Below is a small trained network, with its code and all its weights. Each question gives an input and a class and asks what happens when units are switched off, that is, made to give their printed mean instead of their output.

import numpy as np


def w(rows, s, z=0):
    codes = np.array(rows[::2]) - 128.0
    scale = np.full(codes.shape[1], s)
    scale[-1] = z or s
    return codes * scale


def f(y):
    return np.maximum(y, 0)


def log_softmax(a):
    a = a - a.max(-1, keepdims=True)
    return a - np.log(np.exp(a).sum(-1, keepdims=True))


def net(x, mask):
    res = np.array(x, float).reshape(1, 6) / 4 @ E
    y = f(res @ A[0][:, :-1].T + A[0][:, -1])
    res = res + np.where(mask, y, B[0][:, -1]) @ B[0][:, :-1]
    return log_softmax(res[-1] @ U[:, :-1].T + U[:, -1])


A, B = {}, {}
E = w([
[129,144,126,126,118,145,128,125,134,104,122,126],'x0',
[51,44,100,133,92,71,121,145,146,70,156,107],'x1',
[159,124,122,122,119,124,125,137,129,120,105,123],'x2',
[149,138,116,128,108,127,120,134,135,114,114,134],'x3',
[72,187,86,155,129,100,158,149,95,141,51,126],'x4',
[101,44,135,121,127,172,142,75,118,124,76,250],'x5',
],0.016)
A[0] = w([
[56,26,101,132,107,108,125,130,136,49,96,164,88],'N1',
[148,177,150,132,155,178,132,114,124,181,107,202,41],'N2',
[59,142,108,138,117,134,146,129,116,133,43,174,12],'N3',
[107,174,126,136,130,111,130,135,126,132,101,126,34],'N4',
[73,133,115,139,159,100,142,137,103,136,25,169,24],'N5',
[104,71,138,126,134,178,136,107,122,126,59,254,23],'N6',
[172,154,152,125,162,183,134,115,119,170,89,193,76],'N7',
[181,57,175,124,127,176,114,115,138,94,186,198,1],'N8',
],0.02,0.0042)
B[0] = w([
[17,83,163,147,71,67,138,131,105,88,105,142,247],'N1',
[67,63,148,137,67,75,138,142,103,109,113,153,211],'N2',
[251,105,88,106,141,183,114,120,154,169,95,145,196],'N3',
[178,132,146,126,180,154,121,100,128,131,137,153,169],'N4',
[153,103,112,100,143,215,127,99,151,160,174,174,201],'N5',
[159,246,140,147,180,82,122,160,120,123,169,31,253],'N6',
[3,81,150,143,85,81,133,122,124,81,113,130,215],'N7',
[221,113,75,98,163,230,128,101,152,190,121,180,230],'N8',
],0.012,0.031)
U = w([
[62,89,137,144,58,66,133,119,97,79,109,154,207],'0',
[158,254,130,154,161,78,109,159,104,117,170,48,173],'1',
[171,108,92,102,120,195,114,76,141,147,140,174,8],'2',
],0.01,0.0018)

Each question gives the input, the list of numbers given to net, and the class t.
The units are the neurons (one row each of A and B). Each row of codes is followed by its name. A weight is (code - 128) times the scale printed after its matrix; where a second scale follows, it is the last column's (A, B and U).
mask holds one flag per neuron, in row order. A switched-off neuron (its flag False) gives its mean, the last column of its row in B, instead of its output. The means were averaged over made-up inputs and are rounded, as every weight is.
A unit's drop is (log p(t) with every unit on - log p(t) with that unit switched off) / (log p(t) with every unit on - log p(t) with every unit switched off).
The circuit of an input: a set's keep is (log p(t) with only the set's units on - log p(t) with every unit switched off) / (log p(t) with every unit on - log p(t) with every unit switched off). Starting from all 8 units, units are removed one at a time, each time the one whose removal leaves the highest keep (on an exact tie, the one counted first), for as long as the keep stays at least 0.8.
circuit, biggest first: the units of the circuit, biggest drop first
unit that matters most: the unit with the biggest drop
k most important neurons: the k neurons with the biggest drops, biggest first
drop of u: that unit's drop, to one decimal
input [-8,2,-6,-6,-5,5], class 1: circuit, biggest first : [N6]
input [7,6,-5,-6,-8,-6], class 2: circuit, biggest first : [N6; N7]
input [7,-2,0,-8,8,-7], class 2: 3 most important neurons : [N6; N4; N5]
input [-7,-8,-8,-1,4,5], class 0: 2 most important neurons : [N2; N7]
input [-3,3,1,-6,-5,1], class 2: 2 most important neurons : [N8; N7]
input [-3,-8,-6,-4,8,-1], class 0: 3 most important neurons : [N2; N7; N8]
input [-2,6,-4,2,5,-7], class 1: 2 most important neurons : [N1; N7]
input [6,-8,7,-7,5,3], class 0: 2 most important neurons : [N7; N2]
input [-6,2,3,2,8,-7], class 2: 2 most important neurons : [N6; N5]
input [2,-3,8,-8,5,-4], class 2: 3 most important neurons : [N6; N1; N4]
input [6,-5,-5,8,7,7], class 1: 3 most important neurons : [N6; N8; N3]
input [-4,-7,-3,1,-5,4], class 0: 2 most important neurons : [N7; N2]
input [-5,2,-2,-4,-8,-6], class 2: drop of N6 : 6.3
input [1,4,-5,-2,-5,-5], class 1: unit that matters most : N1
input [-1,-7,-1,-3,-5,-1], class 0: drop of N7 : 0.2
input [7,-8,-2,-4,1,-7], class 0: drop of N6 : 0.7
